Each row is followed by roughly how far along a hidden order it lies, from 0 to 20. A new part has a new order.
[  0  -8  -5  -3 -18  -1   1  40  -7 -21  -7  -5  -2   0   3  10   2  -3
   4 -12  -1   1   1  -1   4   0   5  20   5  -7  -5  -2   4  -5   2  -1
   8  -9  -5  -2  -3   4  -1]
0
[  1   6   2   1   1  -2  16  31 -10   0   2   5  12  -1   3 -13  -3  -1
  11  16   3  -6   1   1   9  -2 -13  63   2   0   3  -1   3   3   3   0
  12   0 -13  -3  -1   2  20]
0
[ -1  -3   0   7  -2  -1   2  16  -2  -9   1   2  -1   0  -2  15   0   1
  -1  -3   0   6   2   3   0  -4  -5  17   1 -12  -2   1   7   2  -1  -1
   5  -1  -2   1   3   9   2]
0
[  1   2  -2 -17   1   1   2  -4 -13  -5   2   0   0  -1   4   0   2   1
   8 -10  -6  -2   1   3   0   4 -12  37   0  -5   1   1  10   2  -1  -1
   0  -3  -2  -1  -1   2   1]
0
[  0  -4   2  10  -1  -3  23   5  -8 -22  -4   4   0   0   6  30  -4  -2
   1  -5  -6 -13  -3  -5  -4   1  -1  -3   2  -9   3  -2   0   4   1  -1
   7  -5 -10  -9   2   5  -6]
0
[ -1   0   3  -6 -10   3   5  40   5 -12   2  -5  -3   2   4  -6  -1  -2
  -6   7   6   0   2  -2  -6   2  -2  45   3  -6  -3  -1   4  -3  -5  -4
   1   2   1   0  -2   2  11]
0
[  0  -4  -3  18   1   0   3  26  -5 -16  -1  11  -4   2   2 -14  -4  -2
   0   1   7   3  -1  -2   8   0 -11  22   2 -13   2   2   7   4   2  -1
  -2  -2   0  -1   2   5  -5]
20
[  3  -5   3  18  -2   5  14  38   3  -5  -1  -1   8   0   0  16  -5   0
  -6 -16   0 -10   2  -3   3   0   0 -59   1  13  -2  -3  13 -13   3  -1
   9   2   1  -3 -11  12  -5]
0

Part 2:
[ -9 -19   3  -4   8   0  11 -12   8   7  13  -4  -5  13  -3   8 -26 -12
 -12 -19   0   0 -41 -11]
0
[ 10   0  -3   4 -14  -8 -19  11  -4 -24  -4 -15   0  -8   1 -16   1 -16
   3   8   2   3 -34   6]
20
[ -8 -11   4  -9   9   0  14 -13   5   9  17  -3  -9  13  -1   7 -24 -12
 -11 -20  -2   0 -48 -15]
0
[  7   6  -4  -6  -3   0  -8  23 -10  21  -8  14  -4 -16   6   1  16  -1
   5  10   1   5  53  -4]
20
[-15 -24   0  -2  -1   6  28  -3  -2  -3  12  12  -5   6  -1  13 -16   4
  -2 -16   2  -2 -11   1]
0
[ -4   7   4  10   0  -2   2 -11  17  -7   9 -10  -1  11   5  -8  14  -4
   0 -18   2  -7 -63   0]
20
[ 12  20   1  12   0  -8 -31 -19  -3   8   0  -6   6  -9   5  -4  24   9
   8  -6  -4  -2  -8  -3]
20
[ -6 -12  -2   5   1  -9 -23 -13 -13   3  16   8  -9  11   8   2   6 -10
  -1  -8   0   5 -36 -10]
20
[ 4 17  4  6  3  7 17 -8 13 11 -5  9  9  5  5  2 33 12  8 -6  1 -6  2  9]
20
[  9  28   5   0  -1   5  20  18  20   3 -27   2   4  -6   4   0  23   6
   3  11   2  -6  26  18]
20
[ -5 -32  -5  -4   2   4  19  -9 -28   2  21  11 -11   2   3   2 -14   5
  -1   1  -4  -4   5   2]
0
[  9   0  -5  10 -15 -13 -32  11   4 -34  -9 -14   4  -6  -1 -11   4 -13
   0   4   5   6 -16   7]
20
[  7  17   4   4  -3   1   7  14  25 -13 -28   4   9  -9  -3   1  20  10
   4  11   6  -3  39  30]
20
[-10  11   4  -9  -6  -3 -10  15  17  -6   7   2 -10  12   4   0  -6 -23
  -8  -2   7   5 -15  -3]
20
[ -1  23   3  -6   1   2   7  21  19  16 -12  18  -2  -5   1   9  17   0
   1   8   7   2  42  -4]
20
[ -5 -20  -8  -9  -2   3  11  18 -21  -7  11   3  -9  -8   5  -2 -21 -10
  -4  15  -2  -1  24   3]
0

[  9 -32 -24  -5 -50   3 -27 -14 -20 -19 -34 -18  -7 -20 -11 -24 -15 -17
   2 -20   0  15 -16 -10 -22  -3  -4   9  -3 -11   2  -3   5   9  -2 -21
  14  10 -12   2  -4   3  13   1 -12   0  35   9 -10  -1 -20   9   1  -8]
18
[  3   4  -4   3   7  -4   9   1  16 -23  20 -18  -4  -2  54   2  19  10
   4   7  -7  -1 -36  14  19  15   2 -30  20 -22  34 -18   3  12  11   3
  17 -20  -9   7  -4  -5  -4 -14 -22 -32 -34   1   1  -3  -2 -19 -10 -31]
11
[ -2   0  -4 -25  12  11  24   6 -12  42  41  -2   3   4 -29  -3  17  11
  15   2  16 -11 -35  -8  17  -1  -2 -47   5   4 -21 -12  -6  10   6  -1
 -18 -16  -1  13   6   1  -1   5   5  11 -29   3  14 -13  -3   5 -26  17]
15
[  3  19  -8 -18 -14  11  17   3 -24 -31  45   3  -5 -21  31   4  13 -13
   6  12 -16  16 -52   9  10   7  18 -56  21 -18  13 -21   4  14  17  11
  -2 -45  -2   6   4  -2   0 -11 -13   6 -44  -4 -11  -1  -4 -11 -16  10]
10
[ -2 -34  -3 -16  33   9  21   5 -19   0  35  -2  -6   2 -59   4  29  23
   7  -7  25  -6 -29  -7  14 -22  -1 -14   0   5   7  -3  -4  13   6 -26
   2   7   3  12 -18  -1  -4  12  -6 -18  24  21  -3  -8  -3   4 -15 -16]
7
[-14   5   3 -10 -52   3 -14   0  -2 -15   4  44   1 -10 -46 -21 -31 -29
   2   5  -7   9 -20   9   2   2  -1 -25 -11 -13  -8  -5  -2   7  -9  21
 -19 -14  -1 -11   8   0  16   4  -1   9  -9 -13   1   1  -1  -8  25   7]
20
[ -2 -10   8  -8  44   7  30   4   6 -19  56  -3  -8   6 -18  15  44  25
   1   3   8  -3 -40   8  17 -13   2 -27   5  -9  17  -7  -6   8  13   0
   5  -6   5  10 -17  -5 -12   5 -10 -49  -4  11  -1  -4   8 -12 -14 -33]
0
[  0   1 -14 -12 -24   5   9   4   8  -6  20  -7   1   3   0  -5  -9  -8
  13   1   6  -3 -50   9  18   3  -4 -54  10 -18  23 -19 -12  11   5   1
   3 -21 -20  24   5   2   8 -14 -23   6 -33   4   7   5 -15 -18 -10 -16]
20
[  1  16  21   9  16  -1   0   7  14  19 -14  -1  -3  28  13  -4   5  30
   1   3   3  -2  28  10 -11  -2  -9  -7  -1 -11  -7  -8  -3   8  -1 -18
  16  15 -11   4   1   1  -3  -9   3 -44   2   0   3  -1  16  -5  12 -17]
11
